In the rows, zero is written as 128.
Facts:
bafek	Π	a; bagrom	Π	a; baple	Π	a; bapok	Π	a; bedran	Π	b; bifos	Π	a; bitur	Π	b
bobe	Π	a; bofer	Π	a; bogra	Π	b; brademu	Π	a; bradun	Π	b; bragol	Π	a; brepos	Π	b
brodak	Π	b; brume	Π	b; buban	Π	a; busa	Π	a; dalamar	Π	b; dalim	Π	a; dasan	Π	a
dedis	Π	a; detren	Π	a; dilel	Π	b; divur	Π	b; drafiklos	Π	a; dregrek	Π	a; drigrifi	Π	a
drinu	Π	a; dripletor	Π	b; drista	Π	a; dritos	Π	a; drobam	Π	a; dudrok	Π	b; feplan	Π	b
fidu	Π	b; flami	Π	a; flatinun	Π	b; flelis	Π	a; flestu	Π	a; flibu	Π	a; flidrem	Π	b
floklin	Π	a; flugrik	Π	a; flusik	Π	a; flusto	Π	a; fogra	Π	b; fudeple	Π	b; gadru	Π	b
gasal	Π	a; giralin	Π	a; gosar	Π	a; gridreron	Π	a; gropem	Π	b; grupen	Π	a; gruvun	Π	a
katrom	Π	a; kema	Π	a; ketur	Π	a; kibik	Π	a; klabrer	Π	b; klalaga	Π	a; klaplam	Π	b
klaskar	Π	a; klavi	Π	a; klesu	Π	b; klubrom	Π	b; kludri	Π	a; kluplus	Π	a; kofa	Π	b
koza	Π	a; kubin	Π	b; kuror	Π	a; lidroni	Π	a; luplo	Π	b; meklu	Π	b; mibak	Π	a
miklutrik	Π	b; momuk	Π	a; mopo	Π	b; mukla	Π	a; nilu	Π	a; nudri	Π	a; paflasis	Π	a
palo	Π	a; pasi	Π	b; paza	Π	a; pepor	Π	a; pezom	Π	a; pinipak	Π	b; plados	Π	a
plaklus	Π	a; pleflupu	Π	b; pleklan	Π	b; plenisom	Π	a; plesku	Π	b; plila	Π	a; plileke	Π	a
plimedus	Π	b; pliru	Π	b; pliza	Π	a; plizes	Π	a; postus	Π	a; raras	Π	b; ratar	Π	b
rerol	Π	b; rifame	Π	a; riklek	Π	a; riplil	Π	b; risodran	Π	a; rudem	Π	a; rumu	Π	a
rusto	Π	a; setrases	Π	b; seves	Π	a; sezo	Π	b; sifo	Π	a; sizam	Π	a; sizosku	Π	b
skagin	Π	b; skapok	Π	a; skeboplus	Π	a; skeflin	Π	a; skigran	Π	b; skomir	Π	a; skupi	Π	a
sova	Π	b; stafami	Π	b; staflan	Π	a; stedre	Π	a; stero	Π	a; stibre	Π	a; stikun	Π	a
stiskin	Π	a; stufibo	Π	a; stuflaklo	Π	a; suflin	Π	b; suvun	Π	b; suzistel	Π	a; tadumo	Π	b
tamur	Π	b; tavabru	Π	b; tavuk	Π	b; tedros	Π	b; tesu	Π	a; tetok	Π	b; topul	Π	a
totar	Π	b; traklum	Π	a; trakor	Π	b; tramur	Π	b; tranin	Π	a; tranobem	Π	a; tretipu	Π	b
tristil	Π	b; trogusta	Π	b; trotrak	Π	b; trozek	Π	b; trufli	Π	a; tugror	Π	b; tupin	Π	b
tusek	Π	a; tuvu	Π	b; vabrudu	Π	b; vanis	Π	b; vanu	Π	b; vaskor	Π	a; vegi	Π	a
vivom	Π	b; vobaklo	Π	a; vodra	Π	a; voflabrik	Π	a; votren	Π	b; vuklo	Π	a; vuplon	Π	b
zabuzum	Π	a; zaflol	Π	b; zapa	Π	a; zipim	Π	b; zite	Π	a; zupem	Π	b; zutrik	Π	b
bafek	η	bedran; bagrom	η	plados; bedran	η	kuror; bifos	η	vuklo; bogra	η	vegi; bradun	η	tupin; bragol	η	zaflol
brepos	η	flusik; brodak	η	vaskor; brume	η	tamur; busa	η	koza; dasan	η	tesu; divur	η	zite; dregrek	η	dritos
drinu	η	vabrudu; drobam	η	suzistel; flelis	η	flibu; flestu	η	paflasis; flidrem	η	bragol; floklin	η	nudri; flugrik	η	plenisom
gadru	η	flami; giralin	η	mopo; grupen	η	klavi; katrom	η	fudeple; kema	η	zupem; kibik	η	klesu; klesu	η	drafiklos
klubrom	η	zaflol; kofa	η	totar; kubin	η	nudri; kuror	η	vivom; luplo	η	flugrik; meklu	η	tretipu; momuk	η	flelis
mukla	η	trufli; nilu	η	klavi; paza	η	riklek; pepor	η	rudem; pezom	η	rudem; pinipak	η	tupin; plileke	η	nudri
plimedus	η	bedran; plizes	η	flibu; postus	η	zipim; rifame	η	ratar; riplil	η	busa; rusto	η	suvun; setrases	η	lidroni
seves	η	dasan; sizosku	η	klaskar; skapok	η	mopo; skeboplus	η	ketur; skomir	η	sizam; skupi	η	kuror; sova	η	tranin
stafami	η	fudeple; staflan	η	flusto; stedre	η	trakor; stero	η	sizam; stibre	η	buban; stiskin	η	vivom; stufibo	η	mopo
suzistel	η	tretipu; tadumo	η	palo; tavabru	η	stafami; tavuk	η	kluplus; tedros	η	dalim; tesu	η	kluplus; topul	η	klaskar
totar	η	tesu; traklum	η	trozek; tranin	η	flami; tretipu	η	stuflaklo; tristil	η	tadumo; trotrak	η	flusto; trufli	η	flusto
tugror	η	bapok; tusek	η	kuror; vanis	η	bapok; vanu	η	lidroni; vivom	η	suzistel; vuplon	η	nudri; zaflol	η	klesu
zite	η	raras; zutrik	η	traklum; bafek	ρ	riplil; bagrom	ρ	kibik; bagrom	ρ	flugrik; baple	ρ	zite; bobe	ρ	gosar
bobe	ρ	bagrom; bofer	ρ	trufli; bogra	ρ	gadru; buban	ρ	klaplam; buban	ρ	tetok; dilel	ρ	pliru; dripletor	ρ	pleklan
drista	ρ	flatinun; feplan	ρ	tugror; fidu	ρ	dudrok; flatinun	ρ	drista; floklin	ρ	plenisom; fogra	ρ	stafami; gadru	ρ	bogra
gridreron	ρ	tusek; gridreron	ρ	voflabrik; gropem	ρ	stibre; gruvun	ρ	detren; katrom	ρ	bobe; kibik	ρ	bobe; kibik	ρ	katrom
klabrer	ρ	klubrom; klesu	ρ	tavabru; klubrom	ρ	klabrer; kludri	ρ	trufli; kludri	ρ	bofer; kuror	ρ	postus; kuror	ρ	trotrak
mukla	ρ	vodra; mukla	ρ	drigrifi; mukla	ρ	flestu; pasi	ρ	plila; paza	ρ	skupi; pepor	ρ	dripletor; pinipak	ρ	vanu
pinipak	ρ	feplan; plaklus	ρ	postus; plaklus	ρ	stiskin; plaklus	ρ	tedros; pleklan	ρ	zupem; plila	ρ	momuk; plila	ρ	giralin
postus	ρ	trotrak; raras	ρ	rusto; ratar	ρ	dalamar; rerol	ρ	fogra; rerol	ρ	gropem; riplil	ρ	vaskor; rudem	ρ	staflan
rusto	ρ	klalaga; setrases	ρ	rumu; sizosku	ρ	bifos; skagin	ρ	sizam; skigran	ρ	sizosku; skigran	ρ	rusto; stibre	ρ	stafami
stibre	ρ	fogra; tadumo	ρ	tramur; tavuk	ρ	vanu; tavuk	ρ	feplan; tavuk	ρ	tuvu; tramur	ρ	tadumo; tranobem	ρ	mibak
tretipu	ρ	kubin; tugror	ρ	vanu; tusek	ρ	plimedus; tusek	ρ	voflabrik; tuvu	ρ	vanu; tuvu	ρ	pinipak; vanis	ρ	mukla
vanis	ρ	vodra; vanu	ρ	vobaklo; vanu	ρ	feplan; vobaklo	ρ	tugror; vobaklo	ρ	pinipak; voflabrik	ρ	tusek; voflabrik	ρ	pliza
vuplon	ρ	grupen; zaflol	ρ	nilu; zapa	ρ	tranin; zite	ρ	baple; zupem	ρ	pleklan; bobe	θ	flugrik; bragol	θ	tristil
brepos	θ	stuflaklo; dalamar	θ	sezo; detren	θ	tupin; divur	θ	vabrudu; dregrek	θ	trogusta; drigrifi	θ	palo; drobam	θ	skeboplus
dudrok	θ	flelis; flestu	θ	koza; gasal	θ	risodran; gropem	θ	flusik; klesu	θ	fudeple; meklu	θ	votren; momuk	θ	vuklo
pepor	θ	stedre; plimedus	θ	zite; rumu	θ	bragol; sizosku	θ	sifo; skeflin	θ	stikun; skomir	θ	flelis; sova	θ	dedis
staflan	θ	lidroni; stero	θ	zabuzum; suflin	θ	dritos; tedros	θ	tamur; tetok	θ	paza; tramur	θ	fudeple; tranobem	θ	lidroni
trogusta	θ	flidrem; trotrak	θ	suflin; vodra	θ	rifame; zutrik	θ	stikun

Known rows:
[134 128 149 146 125 102 139 115 144 117 145 129 151 121 135 144 128 149
 135 135 137 107 141 142 121 149 105 141 147 112 114 135 133  86 134 111
 152 112 116 110 121 104 111 143 122] : rerol
[106 108 137 114 114 138 159 122 155 118 172 133 202  79 125 168 131 102
 126 145 100  73 133 146 121 167 142 141 122 143  98 151 147  98 124 101
 134  97 107  98 161 106 102 181 130] : gropem
[136 127 113 104 109 102 147 116 124 139 115 129 136 154 144 151 106 134
 163 113 105 129  86 123 118 103 131 106 130 142 136 151 108 158  95 127
 150 138 177 128 130 141 140 145 162] : floklin
[104 149 150 167 139 110 143 138 117 105 104 110 110 139 121 135 138 163
 114 145  91 133 144 150 118 129 123 129 120 101 127 122 133 119 145 130
 131 135 132 106 106 108 126 115 117] : lidroni
[118 147 115  99  94 124 119 101 133 114 116 122 121 128 110 157 113 159
 145 122 120 128  93 115 126 133 144 124 145 150 134 141 116 134  94 143
 177 130 170 140 136 125 154 118 160] : bafek
[138 149 120 114 105 107 144 100 143 133  85 116 122 164 122 150 128 190
 142 111 134 144  84 142 126  97 170 128 105 121 122 156 130 128 125 167
 130 135 161 158 108  95 152 126 169] : tristil
[124 128  99 114  91 143 134 109 148 138 173 111 163 114 129 197 117 112
 148 123 118 111  66 134 123 106 111 114 150 169 144 141 101 144  78 157
 165  97 149 125 140 126 145 148 158] : dregrek
[139 123 117  87 100 107 157 107 146 146 111 125 139 156 144 159 125 132
 156 112 126 123  87 144 129  99 148 118 106 146 134 151 115 138 110 142
 138 122 162 146 132 124 131 138 168] : klubrom
[111 106 142 126 112 131 153 123 157 121 173 124 168 105 141 172 140  79
 127 144 120  83 135 162 130 150 103 140 135 151 132 122 121  98 124 112
 154  86 103 110 153 123  93 143 117] : tramur
[ 91 147 121 101  81 139 117  93 152 107 103 122 122 117  96 160 116 152
 133 137 114 120  94 111 128 131 161 134 139 156 140 130 122 127  95 157
 181 123 168 136 134 127 168  94 183] : tusek
[126 152 137  75  67 129 142 122 189 136 160 112  74 144 114 164 175  85
 169 126 160 131 133 147 158  80  72 111 133 152 185 105  55 109  79 168
 164  76 180 137 151 154 127 111 139] : meklu
[115 124 147 154 124 116 151 123 148 119 134 119 148 129 130 154 139 131
 119 141 119 106 134 158 123 138 125 144 127 125 122 129 133 100 142 127
 138 107 108 118 126 104 111 134 123] : bitur
[133 132 116  84  96 117 146 105 147 134 116 119 130 142 131 162 127 145
 146 115 134 124  90 147 134 111 151 128 109 145 130 147 119 128 112 145
 146 120 156 151 132 114 133 129 160] : gadru
[132 112 106  86  87 134 144  96 159 143 158 121 167 123 140 191 118 106
 148 116 140 102  70 146 130 121 133 129 133 173 135 144 113 126  95 146
 163  96 137 148 145 118 126 142 164] : brepos
[ 93 145 135  97  64 140 114  78 189 106  87 135 125 134  81 154 128 150
 138 132 142 110 100 111 130 147 186 160 143 168 140 132 126 106 102 169
 189 116 157 166 149 123 166  89 190] : vivom
[115 122 147 154 125 116 151 123 147 119 135 119 150 129 131 155 139 130
 120 139 119 106 134 159 122 137 124 143 125 124 123 128 133 100 143 126
 138 108 107 119 125 105 109 135 123] : suvun
[103  92 131 152 113 142 157 119 163 129 175 121 206 100 142 192 130  85
 115 145 112  76 107 165 117 145 122 147 135 159 121 132 135 105 127 128
 142  81  85 110 145 106 105 153 134] : dudrok
[ 97 157 144 100 103 138 160 127 154 149 140  92 109 150 126 151 120 134
 154 114 133 143  53 147 119 111 199 128 102 162 136 154 102 136  81 156
 141 139 108 183 141 111  85 112 160] : tugror

Rows:
No name comes twice in this set of rows, the named rows included.
[101  98  95  78  82 137 167 146 146 134 122 119 146 173 120 200 160  68
 126 103 121 104  78 148 137 103 133 135 104 220 127 140  85 139 129 145
 160  97 163 133 174 112 112 130 142] | trotrak
[106 121 141 125 119 128 137 136 130 109 181 119 141 100 135 163 134  84
 130 148 105  94 145 145 129 157  77 124 152 146 140 113 109 112 109  98
 171 100 121  94 153 138  98 139 101] | tranobem
[ 82 158 167 183 142 132 146 152 130 123 168  90 121 127 127 138 114 134
 132 139 107 131  95 139 100 147 151 132 143 135 130 135 112 122  97 122
 148 142  74 135 131 112  69 122 111] | vobaklo
[148 120 122  94 103  95 156 108 148 148 111 135 143 165 148 147 117 132
 171 107 131 123  92 132 124 102 140 118 119 141 131 155 111 137 106 131
 142 127 168 144 136 133 128 148 167] | vuplon
[ 94 151 176 171 135 125 155 143 152 132 167  99 128 137 128 135 124 133
 139 132 132 126 101 151 106 148 160 145 134 134 124 140 117 102 108 123
 140 134  66 152 135 102  60 130 115] | tuvu
[130 140 125  86  87 116 129  92 157 125 111 129 129 140 115 154 122 154
 152 116 143 120  95 124 132 130 156 138 133 151 129 147 120 117 104 147
 168 122 162 157 141 117 145 123 166] | tretipu
[122 171 173 184 123  96 149 144 165 121 116 104  61 174 108 124 187 157
 134 142 141 156 179 163 137  81  74 126 122  76 157 103  93  88 144 167
 118 103 145 111  95 112 123 107 103] | votren
[107 122 106  55  88 144 151 122 134 130 151 111 126 112 139 183 133  79
 143 132  98 112  94 149 143 109 121 107 107 175 155 126  96 149  85 131
 160 104 164 126 156 150 123 123 150] | staflan
[ 90 148 136  96  61 142 111  74 192 104  83 134 123 131  76 154 130 151
 138 133 143 110 101 109 131 152 187 161 146 168 139 129 128 104 103 171
 194 115 157 168 150 122 168  85 191] | bedran
[134 178 138  79 110 129 131 119 131 134 175  88  94 134 121 147 111 177
 164  96 167 150  54 140 127 142 174 127 128 151 121 168 102 115  76 138
 164 145 112 190 141  89  79 130 127] | tavuk
[ 75 147 175 173 132 137 167 146 157 137 157  92 128 136 128 144 131 118
 125 141 118 126  95 164 109 132 176 144 112 140 132 134 117 110 112 138
 126 127  60 150 132 101  61 115 124] | feplan
[ 96 125  92 115 101 125 146 155 113 115  94 113 122 187 102 182 147 124
 120 102 102 129  78 125 124 108 133 131 122 198 119 144  90 152 133 148
 167 128 182 123 153 100 135 120 134] | postus
[ 82 145 120 104  81 147 122  98 154 109  95 118 123 123  93 165 123 143
 126 138 105 119  90 121 128 127 172 135 129 164 145 127 122 135  97 167
 174 121 162 143 138 128 166  90 181] | skupi
[103 118 116  63  72 147 146  96 174 131 136 123 147 109 125 183 132  97
 138 134 129  99  92 144 140 120 149 133 113 177 143 130 113 118  95 150
 166  92 149 143 153 132 135 114 179] | plimedus
[120 136 151 167 135 103 151 124 139 116 104 118 135 147 126 141 139 168
 117 136 115 124 136 157 120 131 139 143 114 103 117 134 144 102 156 134
 124 126 118 122 108  93 118 127 125] | fudeple

Now the same elements, written a new way:
Known rows:
[139 140 139 117 132 138 131 105 155 109 142 143 134 119 150 137 118 127
 114 139 112 101 130 143 138 127 137 127 153 106  90 128 126 123 122 132
 124 122] : stufibo
[135 153 135 124 129 147 125 129 134 128 146 123 116 107 154 144 123 136
 105 142 123 109 126 156 144 137 117 123 141 130 110 150 146 160  91 144
 121 116] : tristil
[110 103 121 133 165 116  80 159 111 141 208 104  80 138 147 156 152 132
  65 164 143 111 147 110 186 159 146 120 174 174 136 108 134 164  89 155
 134 145] : pleklan
[134 122 145 141 180 150 140  88 125 146 126 154  70 129 136 146 116 144
 126 163 105  85 141 149 137 150 212 134  83  99 113  97 147 111 163 172
 165 121] : bafek
[165 122 166 136 188 161 146  77 110 125 136 160  69 118 150 138  97 133
 148 163 115  95 149 163 134 156 220 144  98  83  93 111 159  98 168 167
 175  96] : skupi
[158 139 124 139 117 130 129 125 105 128 146 122 114  94 139 153 115 135
 127 138 146 157 121 153 160 139  88 112 139 153 130 152 146 147 116 126
 103 130] : zipim
[118 148 113 126 134 113 117 128 154 164 133 100 132 122 111 131 135 132
 116 154 119 152 118 155 125 119 106 103 116 147 156 137 137 169  92 158
  96 153] : tuvu
[109 159 120 136 120 153 142 158 119 138 128 119 137 116 147 137 136 160
 101 151 115 117 132 163 127  97 132 143 134 157  99 136 147 162 107 135
 130  87] : sova
[123 130 115 134 124 121 132 110 145 132 130 138 125 122 127 150 129 139
 111 142 116 119 121 129 149 123 126 115 129 135 121 112 118 125 140 132
 111 149] : plaklus
[122 144 114 137 123 130 123 132 130 149 137 119 106 110 135 156 134 145
  99 144 126 124 117 143 157 136 104 108 119 154 139 138 138 163 103 146
 108 146] : skagin
[148 146 131 130 125 139 127 125 120 127 148 124 113 101 147 149 118 135
 116 140 134 132 124 155 153 139 103 116 139 140 121 152 147 153 103 136
 113 123] : pleflupu
[119 144 113 138 122 130 123 132 130 150 135 120 105 110 134 159 135 147
  98 143 125 123 117 142 159 137 104 108 117 154 141 137 138 163 104 146
 107 147] : skigran
[ 80 156 103 144 119 146 138 166 128 161 117 115 127 126 134 146 153 171
  83 155 106 108 126 150 132  94 135 134 111 172 118 121 139 171 108 143
 125 110] : sizosku
[148 132 131 128 125 131 136 106 135 111 140 142 134 112 140 141 113 130
 128 139 124 128 129 142 143 123 126 125 149 121 101 126 128 116 139 123
 117 126] : sifo
[109 158 120 137 120 154 141 158 118 138 128 119 135 116 146 137 135 160
 102 151 116 118 133 163 129  98 133 142 132 157  99 136 148 161 108 134
 130  87] : divur
[110 144 121 134 120 144 150 138 133 120 122 138 156 128 140 130 130 153
 112 148 106 114 136 149 120  83 152 150 144 137  80 112 127 124 142 120
 134  91] : momuk
[108 152 117 130 126 139 123 132 144 151 134 121 104 114 142 155 142 149
  87 143 112  97 116 142 154 138 116 110 114 143 133 138 138 169  92 153
 114 143] : bogra
[117 138 112 145 115 137 154 141 114 125 118 137 157 123 129 134 128 157
 124 149 117 140 136 149 123  78 143 150 140 153  87 108 129 116 161 112
 129  92] : rumu

Rows:
No name comes twice in this set of rows, the named rows included.
[130 137 107 146 116 122 125 131 115 149 136 118 107 103 126 160 130 145
 110 142 138 149 116 141 165 135  90 104 118 167 149 137 138 157 117 135
  98 151] | ratar
[129 138 105 147 113 122 125 132 115 151 135 118 108 104 125 162 132 146
 109 142 136 149 114 140 166 134  88 103 117 169 150 137 136 157 118 135
  97 154] | raras
[127 148  98 135 107 121 123 126 126 155 133 115 101 102 125 148 153 157
 109 129 117 121  99 134 173 134 101 111 114 157 144 147 152 158 102 144
 110 146] | fogra
[136 128 147 152 175 164 163 111  89 137 116 155  93 127 139 132 110 159
 146 171 109 109 155 170 115 111 233 166  91 115  82  94 160  99 188 155
 184  66] | drobam
[147 133 131 126 122 130 134 105 141 109 140 142 134 113 141 143 116 128
 124 137 123 124 126 139 145 125 121 123 152 120 100 128 126 118 134 122
 114 129] | trufli
[107 156 119 116 141 118 113 129 172 164 134  98 137 130 117 123 139 131
 106 156 106 130 121 157 115 117 118 107 118 133 149 137 137 178  76 169
 102 149] | tugror
[136 120 104 147 113 109 135 110 123 132 131 136 128 112 114 156 122 138
 126 139 133 159 118 127 159 122 102 110 130 154 134 112 118 116 160 117
  96 159] | rudem
[123 146 106 137 116 127 123 129 128 153 135 117 104 106 130 153 144 150
 104 137 121 122 109 139 165 135 103 110 115 156 142 141 144 161 103 145
 108 146] | rerol
[118 132 110 137 118 122 135 112 144 135 125 138 126 120 125 152 132 143
 108 139 114 119 118 127 151 119 122 115 124 139 121 112 118 126 142 129
 110 150] | zite
[158 106 136 162 176 137 149  80  85 151 121 156  57 116 119 155 104 146
 154 165 128 134 139 150 152 152 200 129  69 122 131  93 153  93 200 161
 159 127] | kuror
[109 139 123 122 131 130 127 113 167 129 134 138 128 130 139 145 135 137
  94 143 101  88 124 130 140 122 140 120 135 117 108 114 117 135 118 141
 119 143] | floklin

